Each row was made from one small tree. Brackets hold a mark, then the marks that hang from it, in alphabetical order. Every link used is in the known rows. Write each row's tree.
Known rows
{zege {kore {mino daruk tonumuv}}}: [-.02 -.01 -.23 .07 .09 .09 .09 .10 -.17 -.07 -.31 .00 -.10 -.04 .47 .15 -.05 .15 -.06 -.04 -.22 -.02]
{veso soluzi}: [-.20 -.03 .22 -.25 -.01 -.11 -.17 -.24 .10 -.06 .28 -.04 .12 .14 -.27 .07 .12 -.07 .03 .11 .03 .07]
{kore {mino daruk} tonumuv}: [-.07 -.07 -.16 .15 .04 .15 .01 .08 -.15 -.15 -.29 -.11 -.21 -.15 .37 .02 -.04 .23 .03 -.27 -.16 .10]
{vema tonumuv}: [-.14 -.02 -.01 -.11 -.06 .06 -.24 -.26 .23 .08 .29 .01 .03 .09 -.47 .12 -.01 .03 .05 -.11 -.18 .04]
{zege mino}: [-.31 .25 .24 .01 .06 -.05 -.11 -.07 -.10 -.01 .08 .02 .08 .23 -.05 .20 .15 -.10 -.04 -.02 .10 .15]
{mino daruk tonumuv {veso soluzi}}: [-.11 -.18 .03 -.33 .01 .15 .14 -.27 .33 -.23 .18 .07 .01 -.18 -.10 .03 .03 .16 .05 .15 -.09 -.10]
{mino veso}: [.10 -.07 .17 -.12 .03 -.02 -.01 .00 .25 -.15 .12 .04 .00 -.17 -.16 .15 .02 .09 .09 .11 .02 -.08]
{mino daruk veso}: [.11 -.03 .07 -.06 -.01 .19 .21 -.05 .26 -.22 -.05 .06 -.20 -.07 -.15 .16 .01 .33 .04 .24 -.25 .06]
{vema daruk tonumuv}: [-.11 .12 -.07 -.15 -.13 -.24 -.14 -.12 -.11 .06 .08 .04 .23 .15 -.47 .05 .12 -.10 -.02 -.01 .12 .09]
{vema daruk {zege mino soluzi}}: [-.04 .24 .17 .42 .03 -.04 .24 .30 -.23 .30 -.05 -.04 .16 -.04 -.09 .12 .13 -.20 -.29 -.02 .09 .19]
{vema tonumuv zege}: [-.03 -.27 -.06 -.02 -.11 .28 -.16 -.13 .38 .40 .39 -.02 -.21 -.05 -.39 -.06 .04 .06 .03 -.16 -.23 .08]
{kore daruk mino tonumuv}: [-.06 .02 .01 .12 .07 -.16 -.11 .00 -.19 -.06 -.25 -.05 -.08 .23 .37 -.12 -.21 -.08 .05 -.17 .06 -.04]
{vema daruk}: [-.23 .14 .09 -.10 -.09 -.32 .03 .05 -.32 -.06 -.14 .08 .18 -.02 -.16 .21 .13 -.11 -.16 .10 .14 .06]
{kore daruk {mino {veso soluzi}} tonumuv}: [.31 -.03 .16 -.12 .10 -.18 -.19 -.01 .12 -.14 .02 -.16 .06 .40 .20 -.50 -.08 -.10 .34 .05 .49 -.09]
{zege soluzi}: [-.08 .04 .18 .26 .01 .00 .16 -.04 .12 -.11 .03 -.03 .12 -.28 -.21 .43 -.20 .07 -.26 -.05 -.46 -.05]
{zege soluzi {vema daruk}}: [-.01 .09 .00 .13 -.12 -.16 .12 -.02 -.36 .09 .04 .04 .27 -.22 -.37 .04 -.11 -.22 -.29 .09 -.13 .03]
{kore mino}: [.05 -.02 .15 .06 .19 -.05 -.10 -.02 -.23 .07 -.09 -.13 .03 -.08 .17 .20 -.12 -.11 -.03 .05 -.13 .04]
{kore daruk {mino veso} tonumuv}: [.26 .00 .06 .05 .11 -.13 -.06 .11 .06 -.13 -.17 -.09 -.08 .15 .34 -.25 -.18 -.04 .25 -.06 .25 -.15]
{zege {kore tonumuv} soluzi}: [.04 .07 -.07 .35 -.23 -.16 .02 .28 .21 -.24 -.03 -.05 .08 -.16 .01 .06 .03 .20 -.09 -.56 -.02 -.06]
{vema {zege kore}}: [.08 -.15 -.06 .12 -.18 .04 -.06 .21 .20 .23 .12 .01 -.23 .04 -.02 -.07 .23 .09 -.05 -.08 .01 .09]
{mino daruk tonumuv}: [-.47 -.09 -.13 -.12 -.06 .17 .18 -.21 .00 -.14 -.07 .18 -.16 -.34 .03 .37 -.12 .18 -.23 -.04 -.50 .00]
{kore daruk tonumuv}: [-.34 .00 .01 .02 -.19 -.17 -.08 -.12 .08 -.18 -.10 .09 -.10 .17 .04 -.04 -.11 .05 -.02 -.22 .00 -.05]
{vema daruk tonumuv {zege kore soluzi}}: [.34 .09 -.16 .31 -.18 -.08 .05 .30 .18 .32 .11 -.06 .11 .13 -.44 -.13 .10 -.03 -.11 -.15 .05 .06]

Write each row's tree
[-.11 .02 -.19 -.24 -.20 -.08 -.26 -.22 -.25 .25 .31 .08 .18 .17 -.61 -.27 .11 -.23 .01 .04 .14 .12] -> {zege {vema daruk tonumuv}}
[.15 -.05 .07 -.06 .24 -.05 .05 -.09 -.07 -.02 -.13 .04 .03 -.02 .33 .03 -.35 -.22 .03 .24 -.04 -.26] -> {kore daruk {mino tonumuv veso}}
[-.21 -.14 -.12 .00 .18 .19 .15 -.13 -.27 -.04 -.28 -.02 -.11 -.34 .37 .32 -.22 .05 -.14 -.01 -.44 -.04] -> {kore {mino daruk tonumuv}}
[-.12 .00 -.22 -.02 -.30 -.17 -.26 -.01 .01 .00 .08 .12 -.13 .48 -.02 -.53 .11 -.05 .11 -.18 .25 .00] -> {zege {kore daruk tonumuv} vema}
[.24 .15 -.09 .14 .10 .08 .04 .15 -.13 -.08 -.35 -.07 -.13 .29 .28 .06 .05 .20 .02 .16 -.18 .15] -> {zege {kore {mino daruk}}}
[.05 -.01 .07 .33 -.08 -.05 .28 .21 -.09 .21 -.05 -.04 .08 -.36 -.19 .21 -.02 -.07 -.36 .01 -.17 .04] -> {vema daruk {zege soluzi}}
[-.17 .00 .04 -.02 .20 -.09 .02 -.18 -.27 .04 -.23 .05 .02 .04 .35 .16 -.39 -.26 -.11 .13 -.23 -.18] -> {kore daruk {mino tonumuv}}
[-.19 .11 -.13 -.07 -.01 .40 -.19 -.34 -.01 .21 .37 .07 -.11 .52 -.49 -.26 .16 .04 .14 .04 -.17 .32] -> {zege {mino daruk} {vema tonumuv}}
[.08 .05 -.10 .04 -.23 -.22 .03 .35 -.13 .23 -.08 .06 -.02 .13 -.04 -.13 .32 -.07 -.14 .05 .32 .09] -> {vema daruk {zege kore}}
[-.10 -.21 .16 -.38 .00 -.05 -.09 -.22 .27 -.10 .35 .02 .19 -.27 -.09 -.01 .03 -.10 .11 .06 .20 -.22] -> {mino tonumuv {veso soluzi}}
[.22 .29 .28 -.13 .00 -.16 -.24 .11 .30 -.10 .28 -.04 .28 .69 -.12 -.34 .45 -.05 .32 .13 .75 .07] -> {zege kore {mino {veso soluzi}}}
[.27 -.10 -.11 .11 .09 .19 .04 .15 .08 -.23 -.18 -.12 -.20 -.22 .35 -.11 -.04 .28 .17 -.16 .05 .00] -> {kore {mino daruk veso} tonumuv}
[.14 -.14 -.05 -.04 .25 .23 .19 .00 -.03 -.12 -.19 -.01 -.11 -.42 .37 .19 -.22 .10 .01 .10 -.24 -.16] -> {kore {mino daruk tonumuv veso}}
[-.01 -.04 -.13 -.06 -.15 -.01 -.08 .02 .00 .38 .21 .02 -.02 .02 -.42 -.13 .14 -.09 -.02 -.09 .10 .12] -> {vema daruk tonumuv zege}
[-.26 .12 .04 .32 .00 -.01 .29 .22 -.25 .32 -.02 .01 .22 -.38 .09 .20 .03 -.28 -.35 -.18 .01 -.04] -> {vema daruk {zege {mino tonumuv} soluzi}}
[.28 -.13 .02 -.08 .10 .13 -.06 .02 .17 -.24 -.03 -.20 -.06 .04 .21 -.34 .05 .21 .34 -.06 .27 .03] -> {kore {mino daruk {veso soluzi}} tonumuv}
[-.15 -.14 -.07 -.14 .01 .21 .24 -.09 .23 -.23 -.03 .15 -.14 -.42 .07 .27 -.10 .20 -.04 .08 -.32 -.13] -> {mino daruk tonumuv veso}
[-.20 .12 -.03 -.24 -.06 -.10 -.05 -.02 -.45 .16 .21 .13 .27 -.11 -.04 -.26 .21 -.41 .03 .09 .57 -.12] -> {zege {mino tonumuv veso} {vema daruk}}
[.17 -.17 .03 -.23 .25 .18 .09 -.17 .04 -.10 .02 -.09 .03 -.16 .23 -.05 -.09 .03 .15 .23 -.03 -.13] -> {kore {mino daruk tonumuv {veso soluzi}}}
[.47 .13 -.07 .11 .02 -.23 -.13 .31 .10 -.18 -.23 -.07 -.06 .46 .42 -.39 -.03 .04 .28 -.08 .49 -.14] -> {zege {kore daruk {mino veso} tonumuv}}
[.36 .00 .06 .04 .21 .23 .16 .04 .04 -.11 -.23 -.07 -.15 -.04 .19 .07 -.11 .21 .11 .29 -.20 .06] -> {kore {mino daruk veso}}
